What each symbol does to the points:
fe: s615->s753, s755->s376, s647->s456, s554->s377, s693->s843, s710->s174, s901->s476, s966->s745, s765->s674, s791->s375, s734->s710, s113->s491, s456->s872, s792->s87, s377->s901, s38->s419, s376->s38, s138->s225, s753->s283, s848->s522, s745->s270, s516->s17, s206->s694, s56->s647, s843->s56, s769->s893, s476->s755, s962->s792, s633->s13, s872->s791, s277->s531, s893->s113, s491->s615, s419->s148, s283->s1, s1->s554, s674->s327, s225->s734, s375->s516, s327->s693, s522->s138, s87->s633, s270->s848, s17->s966, s148->s962, s531->s525, s694->s765, s13->s277, s525->s769, s174->s206
du: s615->s206, s755->s270, s647->s13, s554->s225, s693->s525, s710->s283, s901->s522, s966->s38, s765->s113, s791->s792, s734->s1, s113->s765, s456->s633, s792->s791, s377->s138, s38->s966, s376->s745, s138->s377, s753->s174, s848->s476, s745->s376, s516->s148, s206->s615, s56->s277, s843->s531, s769->s327, s476->s848, s962->s375, s633->s456, s872->s87, s277->s56, s893->s674, s491->s694, s419->s17, s283->s710, s1->s734, s674->s893, s225->s554, s375->s962, s327->s769, s522->s901, s87->s872, s270->s755, s17->s419, s148->s516, s531->s843, s694->s491, s13->s647, s525->s693, s174->s753

The rows follow the links: the fewer symbols apart two points are, the more alike their rows tend to be.

Rows of some points; one shown again gets a slightly different row:
s1:   28     4   -39    12   -29   -16    62    71     6    45   104   -93   126   -61     4   -87   -50    28    23     1   -11   -21    16    -8   -56    -8    50    -5    23    42    60    68    15   -31   -77   -26    25    39    39    -4   -15
s419:   15   -54    24   -51    68   -46   -13   -23   -65   -42   -57   131    10    41     0    29    81    23     7    14    84    18    11     7    12   -19   -94   -27    31   -31   -40     5   -62   -14    47   -77    59    -1   -70     6    49
s745:   21  -104   -46   -62   -86   -74   -17    33    32    77    44   -47   -11   -26   -56    57    -1   -49   -49    37   -68   -88    -9   -83   -16    30   -19    61   -25    -1   -37   -12    40   -47    22    37   -29   -41    33     8    27
s615:  -11    76   -13    55    -9    41    13    10    49   -13    55   -25    51   -65    19  -114   -23    45    -7    62     5    55   -65   117   -61    20    82   -75     0     9    11    60    26     3   -47    -5    31   -39   -15   -45     7
s633:   51    72    26    -3    41    -2    10   -10    57   -13   -51   -50  -115   -16   -32    57    -5   -49    89   -26   -12   -68    11   -60    75   -42   -34    93   -23    45   -21  -120   -26   -45    41    25   -35   -47     7    11   -13
s376:  -18  -116     6   -50     9   -41   -28    -5  -101     7   -14   115    52    81    14    37    37    15   -51   -16    45    12    48   -39    -8    -3   -89   -23    29   -41   -20    50   -30    14    17   -58    35    50   -19    40    49
s476:   -6  -142   -10   -45   -30   -66    17    36   -76    51    39    31    75    82     8    12    -6    -8   -53   -49    11   -10    67   -84   -30    13   -31    25    24   -16    25    81    15    30   -21   -29    12    96    45    39    17
s225:    8   -26     0    -6     8    71   -87   -27   -74    -6    68    80   -16    39    -5    -2    13     2   -71   114    18    15   -12    88   -29    20   -31   -42    -8    -2   -55   -37   -41    11    42   -17   -74     1  -113    -5    69
s375:   18    10   -15   -11   -10  -110    47    28   105     9   -41   -37    41  -112   -27   -11    62    27    46    25    14   -26   -49    -5    -3    -5     3   -11     7    -4   -22    42    11   -74    -7   -33   109   -88    26   -40    -5
s893:  -57    43   -10    47   -39    81   -53   -66    25   -29   -33    21   -49     9    41    -2   -26     2   -67    39   -37    67   -66    82   -31    44    83   -42   -37   -41    -1     6    76    51    22    69   -27   -49     1   -39    -5
s270:    8  -118   -48   -54   -88   -36   -45     6    -2    80    66    -9   -24     4   -45    67     2   -49   -79    62   -63   -69    -5   -67   -25    29   -16    38   -29   -13   -40   -27    32   -29    45    43   -55   -12    13     7    38
s710:   36    62    13    16    62    97   -38     1   -48   -43    95    30     8     9     8   -48   -11    19     5    93    37    38    -7    86   -10    -9   -21   -29    12    38   -14   -74   -78    -4    -1   -50   -71    13  -105   -11    28

Each walk starts at a row. The symbols on each line, taken left to right, move it on to the next point.
Answer with the point's row; about right is enough.
start   40   -38   -38   -38   -55  -112    37    50    86    54    20   -76    14   -86   -58    23    35   -10    28    16   -36   -90   -29   -55   -17     2     0    44    -6     3   -36    -9    24   -83    -3    11    36   -56    38    -2    10
du fe du fe du fe fe ->   45    32    35   -24    97   -39    -6    -6     0   -49   -66    62   -29   -26   -26    35    88     9    75    18    61    -9     7    -1    43   -39   -99     8    23    16   -45   -69   -89   -61    31   -63    24   -41   -76    13    33
du du fe du fe fe ->   29   -13   -31   -38   -37  -125    54    53   103    42    -4   -62    20  -106   -41    18    50     9    61    24   -16   -55   -40   -46    -9    -1    -8    14     0    10   -26    17    18   -82    -2   -15    87   -77    26   -19     9
start    5  -113   -29   -40   -49   -50    34    67   -50    68    60    -4    85    46     5    -6   -25    -4   -33   -67    -4   -34    64   -90   -31   -12   -13    16    22    -3    47    82    16    11   -27   -26    18    95    47    51     7
fe fe fe du du fe ->    3   -86    21   -44    45   -54   -18     3   -87   -25   -44   133    26    68     6    34    61    26   -24    -5    67    22    20   -17   -12   -15  -109   -16    31   -32   -34    27   -47    -4    25   -70    59    17   -48    22    54
du du fe du du du du fe ->   36   -11    36   -33    75   -42   -22   -18   -36   -45   -57    95    -7    12    -2    26    85    20    49    12    64     0     9     1    30   -26  -111   -12    26     3   -50   -36   -94   -34    40   -70    58   -27   -80     8    46
start    5   -80   -40   -13   -35   -41    39    72   -28    74    85   -64    99    10    -1   -20   -34     7    -2   -32    -4   -33    53   -67   -42     2    11    20    22    23    56    67    30    -2   -52   -23    -6    83    62    30    -8
du fe du fe fe du fe ->   10   -61   -29   -24   -20    65   -95   -32   -60    12    65    75   -28    54    -8    28    -5     2  -100   106    -8    -7   -31    36   -29    33   -26   -25   -14   -25   -42   -46   -27     3    47    16   -75     5   -78     3    69
fe du fe fe fe du fe ->  -10  -109   -34   -32   -55    24   -97   -25   -56    48    77    59   -29    45   -27    43    -5   -30  -100    97   -32   -15   -14    13   -29    26   -19   -10   -17   -32   -44   -40    -3    11    46    32   -65     2   -58     6    68
start  -65    32    -1    24   -54    73   -59   -85    18   -17   -58     5   -86    27    25    22   -37   -17   -74    13   -74    33   -57    48     3    32    84   -17   -54   -48    -6   -10    64    69    29   102   -45   -35    20    -6   -19
fe fe fe du fe du ->  -56    54    -6    50   -30    69   -29   -51    26   -27    -9     8   -17   -30    27   -56   -19    22   -48    69   -12    64   -77   125   -43    35    89   -66   -25   -42    -8    29    52    43    -3    55    -3   -45     1   -40   -19
fe fe du du fe du du fe ->   13    41   -26    31   -24     4    64    76    53    20    86   -90   104   -82     7   -97   -44    48    23    38    -3     7   -27    38   -54     7    59   -21    15    48    33    70    18   -23   -69   -31    22    10     9   -21    -5
start   55    58    38    -6    90   -33    -2    -8    25   -43   -55    17   -53   -33   -26    29    57    -2   107    11    50   -45     4   -16    52   -43   -82    38    14    42   -43   -84   -75   -71    34   -35    12   -33   -59     6     7
fe du du fe fe du du ->   15    55    16     3    17    11    -1   -12    45   -10   -45   -75  -123    -7   -25    75   -20   -54    65   -35   -29   -56    11   -71    78   -19    -8    88   -26    34   -14  -106    -8   -12    42    69   -49   -26    31     7   -31
du du du du fe ->  -12    49    11    13   -27    25   -26   -26    40     6   -59   -68  -132    17   -15    73   -32   -65     8   -43   -68   -45     4   -52    68   -21    19    69   -42    15   -11   -98    30    17    43    90   -63   -32    47     4   -40
start   36   -66   -52   -38   -66   -96     7    50    61    86    38   -70    -1   -64   -62    47    12   -39     0    15   -51   -96    -5   -80    -7     3     2    59   -19    14   -27   -16    35   -65    11    30     6   -35    38     0    22
du fe du fe fe fe fe ->   -2  -120   -54   -51   -91    -1   -64    -8   -42    54    60    26   -48    40   -47    66    -5   -34  -100    70   -42   -59    -8   -28   -32    35   -20    22   -26   -26   -54   -37    27    -2    43    37   -60    -8   -19    11    47
fe fe du du fe du du fe ->   19    26     7     3    32    85   -62    -5   -69   -36    73    58   -15    15     5   -40    -6    27   -29   102    30    35   -25    84   -14    22   -19   -37     2    31   -42   -59   -74    -3    17   -29   -69     2  -115    -5    59
start   13   -26   -29     4   -31   -20    66    91     2    55   103   -77   117   -31    -3   -61   -24     9    19   -35     1   -30    43   -43   -53   -23    26    11    18    36    59    74    15    -6   -72   -40     9    74    47    19   -16
du fe fe fe fe du fe ->    9    58   -18    49    -5    31    25    34    51     6    81   -63    77   -89     0  -106   -36    43    12    53    12    33   -47    85   -68     4    87   -61    20    23    33    60     2   -18   -50   -20    31   -11    -5   -40    -8
du fe du fe du ->   67    96    15    40    89   107    -5    12   -36   -31    76    -6    -4    -3     6   -58   -31    20    53    61    49    26    20    62    10   -19   -12    -2    14    69     9   -72   -72   -34   -18   -54   -68    34   -76     0    21
start   48   112    21    52    79    96    14    31   -36   -42    61   -44     8   -12    10   -66   -49     2    72    -1    28    24    38    40    18   -34    -5    11    22    79    35   -79   -78    -2   -32   -43   -74    46   -51     4   -15
fe du du du ->  -25    72    -8    60   -44    63    -8    -7    39   -23     7     1    21   -46    22   -74   -17    38   -40    65    -3    74   -75   120   -54    33    98   -81   -25   -24    16    48    43    25   -29    12     7   -46   -29   -47     8
fe fe fe du fe fe fe ->   27   115    30    52    69    82    26    32   -24   -30    58   -70    -4     9    25   -58   -61   -12    83   -37    30     4    63    15    32   -40    13    40     4    75    59   -67   -62    -2   -36   -22   -69    66   -14    13   -38
